Below is a small trained network, with its code and all its weights. Each question gives an input and a class and asks what happens when units are switched off, that is, made to give their printed mean instead of their output.

import numpy as np


def w(rows, s, z=0):
    codes = np.array(rows[::2]) - 128.0
    scale = np.full(codes.shape[1], s)
    scale[-1] = z or s
    return codes * scale


def norm(h):
    return h / np.sqrt((h * h).mean(-1, keepdims=True) + 1e-5)


def f(y):
    return y / 2 * (1 + np.tanh(0.7978845608 * (y + 0.044715 * y**3)))


def log_softmax(a):
    a = a - a.max(-1, keepdims=True)
    return a - np.log(np.exp(a).sum(-1, keepdims=True))


def net(x, mask):
    res = np.array(x, float).reshape(1, 8) / 4 @ E
    u = 0
    for l in range(3):
        y = f(norm(res) @ A[l][:, :-1].T + A[l][:, -1])
        res = res + np.where(mask[u : u + 9], y, B[l][:, -1]) @ B[l][:, :-1]
        u += 9
    return log_softmax(norm(res)[-1] @ U[:, :-1].T + U[:, -1])


A, B = {}, {}
E = w([
[158,93,139,120,97,129,9,181,137,203,192,176],'x0',
[72,103,203,69,140,97,94,233,118,99,124,4],'x1',
[176,74,157,123,164,77,123,142,207,148,46,148],'x2',
[83,96,159,189,160,149,92,29,163,177,144,56],'x3',
[102,124,118,63,66,233,70,98,136,122,32,124],'x4',
[171,192,39,128,79,52,93,107,156,135,119,49],'x5',
[130,124,129,131,122,128,130,128,131,127,130,127],'x6',
[190,79,44,213,185,222,122,205,87,135,92,77],'x7',
],0.012)
A[0] = w([
[165,82,141,146,169,92,106,124,213,61,39,166,73],'L0N1',
[73,177,119,137,207,113,232,73,104,26,6,102,54],'L0N2',
[189,91,162,110,225,49,81,136,246,103,2,172,58],'L0N3',
[196,185,108,86,88,97,142,229,77,39,88,208,8],'L0N4',
[75,127,106,94,79,169,86,119,120,141,34,132,53],'L0N5',
[107,27,221,94,183,192,178,131,97,140,135,210,41],'L0N6',
[86,122,95,65,82,202,92,123,196,125,36,137,31],'L0N7',
[208,195,31,113,66,57,70,97,184,107,134,25,34],'L0N8',
[78,239,216,48,121,68,131,105,229,112,111,196,39],'L0N9',
],0.0078,0.014)
B[0] = w([
[117,129,133,135,92,197,164,137,97,179,177,124,159],'L0N1',
[158,132,130,157,76,158,122,160,215,67,181,112,253],'L0N2',
[115,149,124,148,34,174,194,146,63,223,193,75,239],'L0N3',
[143,150,106,62,134,136,189,177,140,155,115,155,159],'L0N4',
[177,132,169,147,105,129,111,106,102,105,104,121,150],'L0N5',
[74,190,128,179,116,93,129,160,141,123,59,150,191],'L0N6',
[151,117,160,124,93,153,101,113,95,123,92,125,159],'L0N7',
[48,184,149,193,128,95,123,174,122,149,51,171,218],'L0N8',
[96,6,51,146,117,109,124,109,98,96,130,127,235],'L0N9',
],0.016,0.0034)
A[1] = w([
[116,117,141,83,163,105,111,153,161,124,115,90,90],'L1N1',
[171,197,39,135,146,162,130,47,123,127,148,223,75],'L1N2',
[76,156,140,54,163,123,88,202,82,75,146,21,72],'L1N3',
[147,152,66,168,161,138,119,173,84,138,107,88,84],'L1N4',
[143,111,133,120,108,130,7,186,143,199,173,188,72],'L1N5',
[97,84,180,186,161,133,124,29,162,159,111,45,71],'L1N6',
[59,237,97,119,104,194,120,123,22,89,227,109,5],'L1N7',
[184,129,169,165,219,16,188,152,138,142,222,132,69],'L1N8',
[194,84,73,172,182,183,143,174,89,119,91,88,57],'L1N9',
],0.011,0.015)
B[1] = w([
[162,94,148,128,136,145,152,106,147,153,119,206,133],'L1N1',
[187,52,243,116,165,86,155,147,193,185,69,112,215],'L1N2',
[215,69,193,153,159,96,174,95,191,191,81,177,254],'L1N3',
[62,101,115,116,113,83,122,120,132,123,133,171,185],'L1N4',
[132,185,115,173,96,154,205,101,225,13,170,70,246],'L1N5',
[155,186,76,77,180,141,119,168,139,167,180,148,192],'L1N6',
[81,132,118,159,35,212,197,148,57,241,200,98,163],'L1N7',
[184,154,128,135,111,165,86,89,8,82,83,98,254],'L1N8',
[50,20,74,112,60,87,91,81,128,107,151,147,187],'L1N9',
],0.014,0.0049)
A[2] = w([
[81,140,166,31,123,50,119,29,111,110,172,161,2],'L2N1',
[132,135,151,28,79,208,52,92,131,119,55,137,45],'L2N2',
[120,84,189,65,138,86,122,191,134,134,124,29,28],'L2N3',
[112,197,108,148,244,182,40,88,170,182,185,106,9],'L2N4',
[88,57,38,121,158,119,100,136,150,116,138,137,112],'L2N5',
[189,136,97,25,122,131,178,219,99,86,109,202,20],'L2N6',
[108,157,154,55,91,61,159,52,114,131,178,147,66],'L2N7',
[45,116,199,158,199,209,142,162,91,75,142,208,55],'L2N8',
[135,135,141,88,96,202,106,94,179,119,89,131,95],'L2N9',
],0.011,0.0059)
B[2] = w([
[99,71,112,112,149,118,86,163,130,93,112,146,204],'L2N1',
[155,134,127,169,158,103,124,131,49,107,151,89,241],'L2N2',
[161,105,127,168,134,165,166,84,152,173,122,183,229],'L2N3',
[109,161,113,7,152,115,150,145,113,123,137,139,201],'L2N4',
[78,125,161,77,124,132,87,115,123,90,129,156,227],'L2N5',
[95,172,103,48,175,148,80,86,142,165,176,89,254],'L2N6',
[98,66,82,165,122,181,90,158,144,131,119,119,228],'L2N7',
[111,199,93,151,94,55,93,155,156,151,61,103,252],'L2N8',
[146,142,134,160,190,91,140,131,85,105,158,134,254],'L2N9',
],0.015,0.0033)
U = w([
[64,24,91,130,109,113,82,119,129,94,124,143,185],'0',
[116,126,130,157,74,174,164,140,96,214,159,103,218],'1',
[199,74,201,126,162,113,153,102,184,167,78,164,16],'2',
[76,204,110,169,129,63,100,157,147,136,43,134,110],'3',
[154,156,125,144,122,157,143,122,215,12,173,89,51],'4',
[170,133,146,136,155,120,89,98,3,81,111,108,60],'5',
[116,146,106,27,171,133,121,123,143,153,145,128,255],'6',
],0.022,0.0029)

Each question gives the input, the list of numbers given to net, and the class t.
The units are the neurons (one row each of A and B). Each row of codes is followed by its name. A weight is (code - 128) times the scale printed after its matrix; where a second scale follows, it is the last column's (A, B and U).
mask holds one flag per neuron, layer by layer. A switched-off neuron (its flag False) gives its mean, the last column of its row in B, instead of its output. The means were averaged over made-up inputs and are rounded, as every weight is.
A unit's drop is (log p(t) with every unit on - log p(t) with that unit switched off) / (log p(t) with every unit on - log p(t) with every unit switched off).
The circuit of an input: a set's keep is (log p(t) with only the set's units on - log p(t) with every unit switched off) / (log p(t) with every unit on - log p(t) with every unit switched off). Starting from the 12 units with the biggest drops (on a tie, the unit counted first), units are removed one at a time, each time the one whose removal leaves the highest keep (on an exact tie, the one counted first), for as long as the keep stays at least 0.8.
circuit, biggest first: the units of the circuit, biggest drop first
top k neurons: the k neurons with the biggest drops, biggest first
k most important neurons of layer l: the k neurons of layer l with the biggest drops, biggest first
input [-3,2,4,7,-8,-6,-7,-6], class 5: circuit, biggest first : (L1N8)
input [-4,-6,-5,4,-7,-4,-5,-2], class 5: top 4 neurons : (L1N8; L0N3; L1N3; L2N3)
input [-8,-3,-8,-4,-3,-4,-5,-2], class 1: 2 most important neurons of layer 1 : (L1N7; L1N5)
input [3,-4,-4,7,-1,-5,-4,-2], class 6: circuit, biggest first : (L2N4; L1N6)
input [8,-6,-7,-3,4,-6,8,7], class 4: top 3 neurons : (L1N5; L0N3; L0N9)
input [2,8,-6,-1,2,-2,-3,-8], class 0: top 4 neurons : (L0N9; L2N1; L2N7; L1N2)
input [-2,7,-4,-8,-8,5,8,2], class 5: top 4 neurons : (L1N8; L1N2; L1N6; L0N2)
input [-6,2,-3,8,4,5,-5,-2], class 6: top 2 neurons : (L1N6; L2N4)
input [7,-6,-7,6,-8,3,1,7], class 5: 2 most important neurons of layer 1 : (L1N8; L1N3)
input [-8,-8,-6,3,-2,-7,-4,8], class 0: top 4 neurons : (L1N9; L1N3; L1N5; L0N3)
input [-7,-5,-5,-8,-7,7,7,-2], class 6: circuit, biggest first : (L2N6; L0N4)
input [5,1,3,3,6,4,0,3], class 5: top 2 neurons : (L0N7; L2N2)
input [-6,-7,-1,-2,6,0,3,6], class 2: 3 most important neurons of layer 1 : (L1N2; L1N8; L1N5)
input [-5,-4,-2,7,6,7,-6,-7], class 0: 3 most important neurons of layer 2 : (L2N1; L2N7; L2N8)
input [1,-8,-4,8,-2,1,4,3], class 2: circuit, biggest first : (L1N2)
input [-2,-7,-3,8,6,5,-1,3], class 6: circuit, biggest first : (L1N6; L2N4)
input [-8,4,6,5,6,3,-4,-8], class 0: top 4 neurons : (L0N9; L1N5; L2N7; L2N1)
input [4,5,-6,-3,-7,7,6,0], class 3: 3 most important neurons of layer 0 : (L0N8; L0N3; L0N1)
input [-8,6,8,5,-3,-3,-7,-5], class 1: top 2 neurons : (L0N3; L1N5)
input [2,1,0,2,-2,-4,3,6], class 0: circuit, biggest first : (L1N9)
input [-4,-5,-1,-1,5,-2,6,1], class 2: top 2 neurons : (L1N2; L1N8)
input [-2,4,0,8,-3,-7,-1,-2], class 6: top 3 neurons : (L1N6; L2N4; L0N8)
input [-3,5,-7,8,4,0,6,-2], class 6: 2 most important neurons of layer 0 : (L0N3; L0N1)
